Below is a small trained network, with its code and all its weights. Each question gives an input and a target symbol and asks what happens when units are switched off, that is, made to give their printed mean instead of their output.

import numpy as np


def w(rows, s, z=0):
    codes = np.array(rows[::2]) - 128.0
    scale = np.full(codes.shape[1], s)
    scale[-1] = z or s
    return codes * scale


def f(y):
    return np.maximum(y, 0)


def softmax(a):
    e = np.exp(a - a.max(-1, keepdims=True))
    return e / e.sum(-1, keepdims=True)


def log_softmax(a):
    a = a - a.max(-1, keepdims=True)
    return a - np.log(np.exp(a).sum(-1, keepdims=True))


def net(x, mask):
    ids = ['ΔΘΦαεζηξπστω'.index(c) for c in x.split()]
    T = len(ids)
    res = E[ids] + P[:T]
    q, k, v = (res @ M[0].T for M in (Q, K, V))
    z = softmax(np.where(np.tri(T) > 0, q @ k.T / 2**0.5, -1e9)) @ v
    res = res + np.where(mask[0], z, O[0][:, -1]) @ O[0][:, :-1]
    y = f(res @ A[0][:, :-1].T + A[0][:, -1])
    res = res + np.where(mask[1:9], y, B[0][:, -1]) @ B[0][:, :-1]
    return log_softmax(res[-1] @ U[:, :-1].T + U[:, -1])


Q, K, V, O, A, B = {}, {}, {}, {}, {}, {}
E = w([
[55,82,135,113,103,167,167],'Δ',
[103,115,75,182,158,23,227],'Θ',
[112,93,64,86,98,144,134],'Φ',
[103,116,101,178,122,107,202],'α',
[60,173,97,24,56,150,233],'ε',
[208,95,178,91,44,220,171],'ζ',
[162,196,103,168,191,53,224],'η',
[244,108,196,159,3,54,148],'ξ',
[161,118,12,114,133,65,127],'π',
[202,127,173,242,218,137,122],'σ',
[61,94,215,46,103,48,90],'τ',
[195,191,52,131,175,123,120],'ω',
],0.019)
P = w([
[148,18,88,8,111,103,164],'0',
[125,143,124,138,124,126,147],'1',
[125,150,122,139,128,127,156],'2',
[125,153,109,138,119,120,149],'3',
[120,156,115,138,124,126,146],'4',
[126,150,111,136,131,123,153],'5',
[128,151,104,134,124,113,146],'6',
[127,155,105,132,127,118,145],'7',
[126,153,94,132,120,113,141],'8',
],0.016)
Q[0] = w([
[202,70,220,213,102,141,61],'H0',
[147,97,202,183,137,114,2],'H0',
],0.0083)
K[0] = w([
[137,177,123,253,36,168,41],'H0',
[49,252,188,225,102,125,76],'H0',
],0.007)
V[0] = w([
[60,69,90,100,85,217,36],'H0',
[2,79,173,136,95,35,173],'H0',
],0.0094)
O[0] = w([
[9,179,67,165,119,154,63,2],'H0',
[111,101,213,161,54,15,140,192],'H0',
],0.016,0.0076)
A[0] = w([
[98,116,49,195,178,114,155,146],'N0',
[176,118,198,80,47,89,169,129],'N1',
[192,162,34,131,85,82,183,138],'N2',
[106,43,127,106,114,144,106,254],'N3',
[98,39,155,140,25,235,167,171],'N4',
[121,104,64,146,220,254,227,54],'N5',
[236,143,114,57,98,152,184,131],'N6',
[220,55,211,164,130,159,115,36],'N7',
],0.0082,0.0079)
B[0] = w([
[128,96,153,106,162,189,118,155],'N0',
[113,145,144,51,187,101,111,253],'N1',
[156,95,184,150,118,198,97,193],'N2',
[167,209,190,254,224,136,114,153],'N3',
[169,129,91,136,137,106,205,153],'N4',
[184,196,147,61,46,134,71,167],'N5',
[55,69,105,174,71,85,209,248],'N6',
[39,121,102,163,168,170,41,217],'N7',
],0.009,0.033)
U = w([
[91,121,133,171,51,127,111,105],'Δ',
[103,137,126,47,143,98,65,67],'Θ',
[60,134,102,158,169,157,90,120],'Φ',
[194,148,120,137,138,76,115,168],'α',
[118,138,141,149,78,114,108,160],'ε',
[87,132,160,83,164,190,71,60],'ζ',
[100,68,142,142,124,152,110,110],'η',
[172,128,109,153,135,98,137,172],'ξ',
[197,88,178,254,174,201,80,222],'π',
[174,114,91,183,78,124,187,192],'σ',
[47,145,99,43,22,85,136,2],'τ',
[137,117,152,66,91,146,95,118],'ω',
],0.009,0.0062)

Each question gives the input, a string of symbols that net reads in full, and the target symbol t.
The units are the heads (2 rows each of Q, K, V and O) and the neurons (one row each of A and B). Each row of codes is followed by its name. A weight is (code - 128) times the scale printed after its matrix; where a second scale follows, it is the last column's (O, A, B and U).
mask holds one flag per unit, heads first, then neurons. A switched-off unit (its flag False) gives its mean, the last column of its rows in O or B, instead of its output. The means were averaged over made-up inputs and are rounded, as every weight is.
A unit's drop is (log p(t) with every unit on - log p(t) with that unit switched off) / (log p(t) with every unit on - log p(t) with every unit switched off).
The circuit of an input: a set's keep is (log p(t) with only the set's units on - log p(t) with every unit switched off) / (log p(t) with every unit on - log p(t) with every unit switched off). Starting from all 9 units, units are removed one at a time, each time the one whose removal leaves the highest keep (on an exact tie, the one counted first), for as long as the keep stays at least 0.8.
circuit, biggest first: the units of the circuit, biggest drop first
k most important neurons: the k neurons with the biggest drops, biggest first
input η ε α, target η: circuit, biggest first -> (H0 N7 N6 N1)
input τ Φ π, target τ: circuit, biggest first -> (H0)
input π τ σ Φ η ω, target π: circuit, biggest first -> (N1 N6)
input σ Δ η η α η Φ, target σ: 2 most important neurons -> (N1 N7)
input σ Φ ω, target σ: circuit, biggest first -> (N1 N7)
input Φ Φ ω η ξ Θ, target Φ: 3 most important neurons -> (N6 N0 N5)
input Δ η Φ ζ τ α Φ σ Φ, target Δ: circuit, biggest first -> (H0 N1)
input ζ ζ ε η σ Δ ξ α, target ζ: circuit, biggest first -> (H0 N6 N5)
input π τ ε η ω Φ, target π: 2 most important neurons -> (N6 N1)
input ω η ε η Φ Θ Δ Δ, target ω: circuit, biggest first -> (N5 H0 N7)
input Θ τ σ Φ Φ η ω, target Θ: 2 most important neurons -> (N1 N7)
input η η ω η Φ, target η: circuit, biggest first -> (H0 N6 N7)
input π σ η, target π: circuit, biggest first -> (N6 N1 H0)
input ω η Φ η, target ω: circuit, biggest first -> (N5 H0 N7)
input η ζ τ η ω π, target η: most important neuron -> (N6)
input τ ω σ Φ Φ, target τ: 4 most important neurons -> (N2 N7 N1 N0)
input ω η ω, target ω: 2 most important neurons -> (N5 N7)
input π η τ α, target π: circuit, biggest first -> (N6 N1)
input π α σ η ω ω η η ζ, target σ: 2 most important neurons -> (N4 N1)
input τ η η η Φ σ τ, target Θ: circuit, biggest first -> (N1 H0)
input ζ η π η η ω, target ζ: circuit, biggest first -> (H0 N6)
input ζ Φ Φ η ξ ε η Δ, target ζ: circuit, biggest first -> (N6)
input α η ε ω ζ η, target α: circuit, biggest first -> (N6 N7)
input ζ Φ ζ σ ω η Δ π, target ζ: 3 most important neurons -> (N6 N0 N5)
input Φ σ η Φ Φ π, target Φ: 3 most important neurons -> (N6 N1 N5)
input η Φ Θ, target η: 3 most important neurons -> (N7 N6 N1)
input τ τ ω σ η η ω, target τ: most important neuron -> (N3)
input ω ω σ ω Φ Φ α, target ω: 2 most important neurons -> (N5 N7)
input Δ η σ η Φ η ζ η, target Δ: 2 most important neurons -> (N1 N7)
input τ ζ α Φ η α, target τ: 3 most important neurons -> (N2 N7 N1)
